Below are the code and all the weights of a small trained network. Each question names an input and a target symbol and asks about switching units off, where a switched-off unit gives its printed mean instead of its output.

import numpy as np


def w(rows, s, z=0):
    codes = np.array(rows[::2]) - 128.0
    scale = np.full(codes.shape[1], s)
    scale[-1] = z or s
    return codes * scale


def norm(h):
    return h / np.sqrt((h * h).mean(-1, keepdims=True) + 1e-5)


def f(y):
    return np.maximum(y, 0)


def softmax(a):
    e = np.exp(a - a.max(-1, keepdims=True))
    return e / e.sum(-1, keepdims=True)


def log_softmax(a):
    a = a - a.max(-1, keepdims=True)
    return a - np.log(np.exp(a).sum(-1, keepdims=True))


def net(x, mask):
    ids = ['ΓΘΞΠΦαδεζλμστψω'.index(c) for c in x.split()]
    T = len(ids)
    res = E[ids] + P[:T]
    r = norm(res)
    for j in range(3):
        rows = slice(2 * j, 2 * j + 2)
        q, k, v = (r @ M[0][rows].T for M in (Q, K, V))
        z = softmax(np.where(np.tri(T) > 0, q @ k.T / 2**0.5, -1e9)) @ v
        o = O[0][rows]
        res = res + np.where(mask[j], z, o[:, -1]) @ o[:, :-1]
    y = f(norm(res) @ A[0][:, :-1].T + A[0][:, -1])
    res = res + np.where(mask[3:11], y, B[0][:, -1]) @ B[0][:, :-1]
    return log_softmax(norm(res)[-1] @ U[:, :-1].T + U[:, -1])


Q, K, V, O, A, B = {}, {}, {}, {}, {}, {}
E = w([
[98,186,128,194,98,133,134,118,125,113],'Γ',
[167,120,75,144,183,126,107,133,166,3],'Θ',
[151,91,218,167,86,178,135,122,134,128],'Ξ',
[131,146,156,101,121,59,197,173,113,124],'Π',
[109,171,62,161,183,167,167,101,125,115],'Φ',
[98,197,149,70,112,144,79,148,103,75],'α',
[114,110,139,169,253,161,138,162,156,121],'δ',
[127,73,170,127,191,215,114,156,161,46],'ε',
[95,181,179,203,202,190,120,66,132,140],'ζ',
[183,178,135,101,145,162,99,168,141,169],'λ',
[134,181,104,219,142,131,127,93,118,158],'μ',
[191,110,113,62,118,172,109,102,45,111],'σ',
[144,148,163,177,132,166,124,97,121,74],'τ',
[214,59,115,157,172,123,86,140,163,42],'ψ',
[166,133,181,211,133,103,97,109,143,61],'ω',
],0.025)
P = w([
[111,112,46,255,48,223,70,226,60,94],'0',
[135,149,139,203,105,227,140,149,95,101],'1',
[163,185,196,172,142,212,163,120,97,99],'2',
[171,206,218,136,167,181,157,101,103,119],'3',
[173,224,204,89,161,180,179,72,128,138],'4',
[192,252,195,58,172,143,188,46,145,122],'5',
],0.0085)
Q[0] = w([
[76,71,59,125,114,107,45,117,173,231],'H1',
[121,197,215,197,170,169,189,209,154,2],'H1',
[121,118,120,137,136,223,99,223,93,91],'H2',
[116,97,119,39,29,57,166,237,89,235],'H2',
[17,8,48,110,28,11,112,240,136,206],'H3',
[198,187,139,128,168,246,99,93,143,102],'H3',
],0.0077)
K[0] = w([
[83,84,112,251,134,181,111,121,154,121],'H1',
[157,181,173,73,125,120,117,135,114,139],'H1',
[103,129,113,155,155,144,95,88,177,138],'H2',
[90,81,134,208,133,126,207,183,118,99],'H2',
[107,83,118,230,132,177,128,121,166,96],'H3',
[187,171,143,18,131,115,103,112,128,156],'H3',
],0.013)
V[0] = w([
[116,112,153,211,201,156,44,17,193,120],'H1',
[217,95,91,181,197,124,181,84,99,210],'H1',
[173,48,96,163,137,159,172,35,84,100],'H2',
[148,185,106,158,123,157,55,95,181,95],'H2',
[32,73,142,125,115,60,160,55,15,59],'H3',
[40,113,171,206,135,2,206,160,247,108],'H3',
],0.0085)
O[0] = w([
[54,91,147,83,102,94,127,122,159,144,20],'H1',
[121,74,102,150,173,120,162,107,126,192,75],'H1',
[150,81,56,118,114,140,152,106,94,101,151],'H2',
[131,172,110,145,136,85,84,151,77,135,219],'H2',
[132,158,110,133,79,203,163,9,133,95,104],'H3',
[134,129,126,215,133,124,198,168,192,99,2],'H3',
],0.014,0.0077)
A[0] = w([
[185,77,133,169,138,108,85,160,186,183,194],'N1',
[168,158,109,115,76,105,181,182,46,128,3],'N2',
[87,179,79,157,149,146,162,96,140,100,88],'N3',
[189,104,119,173,105,185,144,10,150,95,149],'N4',
[133,66,114,54,136,186,154,143,149,190,202],'N5',
[12,120,155,79,130,111,102,79,169,117,149],'N6',
[129,195,109,53,89,122,68,124,159,105,199],'N7',
[81,65,136,215,145,110,135,160,173,172,116],'N8',
],0.011,0.0052)
B[0] = w([
[137,113,118,167,114,89,152,120,64,173,177],'N1',
[121,82,88,252,118,186,45,140,158,107,160],'N2',
[120,124,130,158,128,150,185,196,121,140,178],'N3',
[197,105,172,123,188,113,161,128,90,125,225],'N4',
[118,76,146,121,111,135,223,145,72,113,174],'N5',
[138,74,119,188,176,155,117,145,120,104,180],'N6',
[80,155,164,88,122,111,196,130,80,141,255],'N7',
[141,199,160,104,136,131,145,32,95,81,167],'N8',
],0.013,0.008)
U = w([
[121,149,132,173,146,132,104,152,15,95,254],'Γ',
[113,142,196,84,169,73,230,107,141,153,231],'Θ',
[83,225,190,88,112,142,99,124,154,95,71],'Ξ',
[164,102,98,62,143,181,85,38,110,160,67],'Π',
[58,135,24,116,137,166,186,154,135,179,88],'Φ',
[80,64,149,94,141,193,111,202,176,101,80],'α',
[115,182,82,199,84,69,110,46,120,217,55],'δ',
[100,62,191,167,12,119,162,128,121,178,65],'ε',
[206,161,119,177,163,162,128,133,153,130,109],'ζ',
[25,163,132,196,59,125,142,173,151,157,73],'λ',
[133,129,144,121,166,88,65,195,144,214,83],'μ',
[121,110,166,173,75,36,96,70,174,62,87],'σ',
[62,99,146,180,171,189,46,78,185,153,108],'τ',
[111,148,46,94,126,61,136,152,141,42,54],'ψ',
[172,36,76,151,98,40,94,106,154,124,82],'ω',
],0.011,0.0078)

Each question gives the input, a string of symbols that net reads in full, and the target symbol t.
The units are the heads (2 rows each of Q, K, V and O) and the neurons (one row each of A and B). Each row of codes is followed by its name. A weight is (code - 128) times the scale printed after its matrix; where a second scale follows, it is the last column's (O, A, B and U).
mask holds one flag per unit, heads first, then neurons. A switched-off unit (its flag False) gives its mean, the last column of its rows in O or B, instead of its output. The means were averaged over made-up inputs and are rounded, as every weight is.
A unit's drop is (log p(t) with every unit on - log p(t) with that unit switched off) / (log p(t) with every unit on - log p(t) with every unit switched off).
The circuit of an input: a set's keep is (log p(t) with only the set's units on - log p(t) with every unit switched off) / (log p(t) with every unit on - log p(t) with every unit switched off). Starting from all 11 units, units are removed one at a time, each time the one whose removal leaves the highest keep (on an exact tie, the one counted first), for as long as the keep stays at least 0.8.
units of the circuit, in order: the units of the circuit, biggest drop first
most important unit: the unit with the biggest drop
top k neurons: the k neurons with the biggest drops, biggest first
heads that matter: for each layer, one digit per head in row order, 1 if its drop is at least 0.15 and else 0, layers parted by /
drop when u is switched off: that unit's drop, to one decimal
input ε Π Π Θ, target ζ: units of the circuit, in order => (H3)
input Θ ε α ψ Ξ ζ, target Ξ: units of the circuit, in order => (H1; H2)
input Π Π Ξ Φ, target ζ: units of the circuit, in order => (H3; N7)
input ζ Π ω, target ζ: heads that matter => 001
input μ ζ ζ ω Π Π, target ζ: heads that matter => 100
input τ δ Π δ, target ζ: units of the circuit, in order => (H3; N7)
input ζ Ξ Ξ ψ ζ, target τ: units of the circuit, in order => (H1; N6)
input Ξ α Φ ε ω δ, target Ξ: units of the circuit, in order => (H1; H2)
input Π α σ Θ Ξ τ, target Π: heads that matter => 001
input Ξ ε Φ, target Φ: heads that matter => 100
input μ δ ω, target σ: heads that matter => 101
input ζ τ ε ω Ξ ψ, target ω: heads that matter => 111
input λ ω τ, target μ: heads that matter => 001
input Π Ξ α Θ λ Γ, target μ: heads that matter => 001
input μ σ Φ λ ψ, target μ: units of the circuit, in order => (H3)
input Ξ Φ σ Π Ξ, target ζ: heads that matter => 101
input Φ Φ μ, target δ: heads that matter => 100
input Ξ Φ Ξ, target ε: heads that matter => 101
input μ δ ε Θ, target ψ: heads that matter => 111
input ζ λ Ξ δ, target μ: most important unit => H3
input μ ζ τ ε, target α: heads that matter => 100
input ψ σ μ ψ α μ, target Ξ: units of the circuit, in order => (H1; H2; N4)
input τ μ ζ, target τ: top 2 neurons => (N6; N7)
input Θ σ δ ζ, target Π: drop when H3 is switched off => 0.6
input Π Π Γ Ξ ψ, target ζ: drop when H3 is switched off => 0.5
input μ ψ α τ, target Ξ: drop when H1 is switched off => 0.2
